Questions about the table below. Rows and columns are numbered from 1.
1) Report the entry in row 1 and column 3.
2) Report the bottom entry of the column that holds the largest entry.
3) Report the top entry of the column that holds the largest entry.
4) Report the entry just left of 46.
5) Report the entry at row 3, column 1.
6) Report the entry just right of 20.
7) Report the entry at row 2, column 2.
8) Report the entry in row 2 and column 1.
[[ -6  46  -7 -13 -29 -12 -30  11  17   2  -2  31  -5 -40 -11 -10]
 [ 11   8  -6  20  -5 -12  -1 -34 -17 -15   0   4   7   4  15   5]
 [-12  -3 -16   7  -8   9 -26 -11  -1 -25  18 -12 -10 -14   2  14]]
1) -7
2) -3
3) 46
4) -6
5) -12
6) -5
7) 8
8) 11

[[-19   8   7 -16   5  -8 -24 -13   0  -3  -3 -16 -14]
 [ 12  -8  -9  -7   3  -1   6  20 -15  -7   4   4  15]
 [ -1 -28  16  -8  -3 -30 -21  23  16  -5 -19  -5  12]
 [  3   1   9  12  -6   3   0   2   9   1  -8   7  27]
 [-17   9  -7   6  -6   4 -29  -6  19   6 -16   1 -22]
 [-13   9  24  16  -6 -41   0 -11  -1   1  -3 -34  -7]
 [-11  20  20  14   0 -13  -5  -7  -4 -21  13   3 -11]
 [-19  -6   6  19  19 -11  -2   3 -13   0  -9  20   2]
 [  4  -1  -4  -8 -20   8  10  27   8  13  -8   3  23]
 [ 20  -4  13   3   8  -7  11  -7  -7   3  20   6 -12]
 [-14   1   7 -10  11 -14 -23  -6  -6   2  -9 -17 -13]]
Indices start at 1.
The entry directly above -2 is -5
The entry directly above the smallest entry?
A: 4
The entry at row 2, column 1 -> 12
The entry at row 3, column 2?
A: -28
The entry directly below the smallest entry -> -13
The entry at row 1, column 3 is 7
The entry just right of the smallest entry -> 0
The entry in the bottom-right corner is -13
The entry at row 3, column 1: -1
The smallest entry: -41
The bottom entry of the column that holds the smallest entry: -14
The entry in the top-left corner is -19
The entry in the bottom-left corner is -14
The entry just left of the smallest entry?
A: -6
The top-right entry?
A: -14
The entry at row 2, column 3 -> -9
The entry just right of -34?
A: -7
The top entry of the column that holds the smallest entry: -8
The entry just right of -30: -21

Read these off the grid that follows.
1) The entry just right of 657?
2) The first entry in reading order?
3) The entry just right of 621?
4) The entry just left of 523?
5) The entry just right of 646?
6) The entry just right of the smallest entry?
[[502, 513, 667, 961, 251, 347, 554], [514, 523, 646, 957, 186, 285, 541], [600, 807, 657, 621, 636, 741, 482]]
1) 621
2) 502
3) 636
4) 514
5) 957
6) 285

20,8,-14,9,4,10,1,23,-3,-18,0,-5,-5,-3,20
-21,50,-15,-18,-6,-21,-14,-22,-14,16,-20,3,13,-1,-32
4,-12,-1,4,5,21,-5,21,-20,18,4,-5,-6,2,9
-15,-5,-7,-6,-1,18,2,6,12,-3,-5,-3,10,-2,11
5,-7,20,-11,4,-8,1,4,-17,-1,-6,-11,2,-2,7
4,-10,12,-11,0,-17,-1,8,-10,-2,-4,-13,-6,-3,12
1,-1,2,5,-16,-5,6,19,-11,-9,5,-9,16,22,-7
15,15,-40,27,1,8,13,17,7,0,47,-18,-11,-10,9
Rows and columns are numbered from 1.
The entry just right of the largest entry: -15
The entry in row 2 and column 1 -> -21
The entry at row 1, column 3? -14
The entry directly below -16: 1
The entry at row 2, column 2? 50
The entry in row 1 and column 1: 20
The bottom-left entry is 15
The entry directly below -4: 5
The entry at row 1, column 2 -> 8
The bottom entry of the column that holds the largest entry -> 15
The entry in the top-right corner? 20
The entry just right of the smallest entry? 27
The entry in the bottom-right corner: 9
The bottom entry of the column that holds the smallest entry? -40

((8, 31, 47, -10, -36, -19, 43, 22, 22, -36, 34), (5, -2, 2, 15, 14, 27, 3, -9, -30, 15, 10), (7, 9, 21, 11, -2, 21, 20, -3, -30, 0, 25), (-2, -15, -36, 1, 27, -7, -33, 4, 36, 26, -35), (9, 13, 27, 9, -6, 19, 25, -1, -27, -4, 28), (8, 31, 48, -10, -35, -20, 43, 23, 23, -36, 34), (5, -2, 2, 16, 14, 29, 3, -10, -35, 16, 11), (-3, -14, -34, 1, 25, -6, -31, 3, 31, 24, -32), (-2, -16, -37, 3, 29, -4, -33, 2, 31, 27, -34), (-3, -11, -29, 0, 20, -10, -26, 6, 36, 18, -29), (8, 12, 26, 10, -5, 20, 25, -1, -28, -4, 28), (-3, -18, -40, 5, 33, -1, -36, 2, 30, 31, -36), (4, -4, -3, 16, 18, 29, -1, -10, -31, 19, 7))
The entry just right of the largest entry -> -10
The entry just right of the centre entry is 3
The maximum is 48
Find the minimum.
A: -40
The entry just right of -40: 5
The entry just left of the centre entry -> 14
The entry just left of the smallest entry: -18
The entry just left of the largest entry is 31

Read these off the table that follows.
1) Read off the entry just right of 5887.
2) Read off the third smallest entry.
3) Read off the largest entry.
4) Read off the fourth entry in reading order.
5) Read off the first entry in reading order.
6) Read off the entry just right of 5394.
array([[3734, 6082, 5326, 6495, 5601, 5749, 4506, 2729, 4031, 4266, 4093,
        4783, 4955],
       [3240, 6779, 5149, 7953, 5273, 6527, 4404, 1105, 3423, 3939, 3708,
        5070, 4779],
       [4231, 3856, 4347, 3987, 4947, 4518, 5458, 4390, 3902, 4709, 4813,
        4907, 4801],
       [6173, 5510, 5484, 5677, 6648, 4601, 1397, 3944, 5951, 3857, 5777,
        3793, 4038],
       [6983, 6085, 5447, 4496, 6839, 4481, 4998, 4825, 4532, 4237, 3432,
        5887, 3197],
       [4404, 5592, 4824, 5740, 5543, 5293, 4576, 3079, 4270, 4528, 4532,
        4458, 4853],
       [4691, 4364, 4632, 3893, 5757, 4076, 4477, 5094, 4782, 4872, 4881,
        4324, 4762],
       [5095, 4159, 4368, 2625, 5513, 3565, 4872, 6127, 4965, 5346, 5428,
        3858, 4868],
       [6053, 5460, 5394, 5276, 6656, 4536, 1802, 3990, 5825, 4030, 5827,
        3632, 4034],
       [4435, 5176, 4979, 5051, 5653, 4930, 4591, 3958, 4462, 4679, 4706,
        4299, 4960],
       [3932, 5644, 5195, 6139, 5507, 5576, 4512, 2974, 3863, 4443, 4316,
        4646, 4959],
       [4628, 5009, 4727, 4587, 5527, 4555, 4685, 4440, 4626, 4810, 4965,
        4219, 4829]])
1) 3197
2) 1802
3) 7953
4) 6495
5) 3734
6) 5276

a =
[[ 16 -26  11   4 -19  37   5]
 [ 18  51   2   4   0   3   0]
 [ 18  31  -8 -14   1  -6  -6]
 [  4 -19 -16  -2  13 -30  16]
 [ -1  19  22  19 -20  23  -9]
 [-14  -2  -2  -9  10 -26   6]
 [ 16  36  -6  -2 -11  -4  -5]]
Counting starts at 1.
Give the entry just right of the centre entry.
A: 13
Give the entry in the top-left corner.
A: 16
Give the minimum.
A: -30
Give the bottom-left entry.
A: 16
Give the entry just left of 11.
A: -26
The entry at row 1, column 3 is 11
The top-right entry -> 5
Give the entry just right of 3.
A: 0
Give the entry just left of the centre entry.
A: -16
The entry at row 3, column 1: 18
Give the entry in row 3 and column 2.
A: 31
The bottom-right entry: -5
The entry at row 2, column 1 -> 18
The entry at row 2, column 2: 51
The entry in row 3 and column 3 is -8
The entry directly below the centre entry -> 19
The entry directly above 36 -> -2
Give the entry directly below 13.
A: -20
Give the entry directly above the centre entry.
A: -14
The entry just right of -20 is 23
The entry just left of 6: -26
Give the entry directly above 3.
A: 37
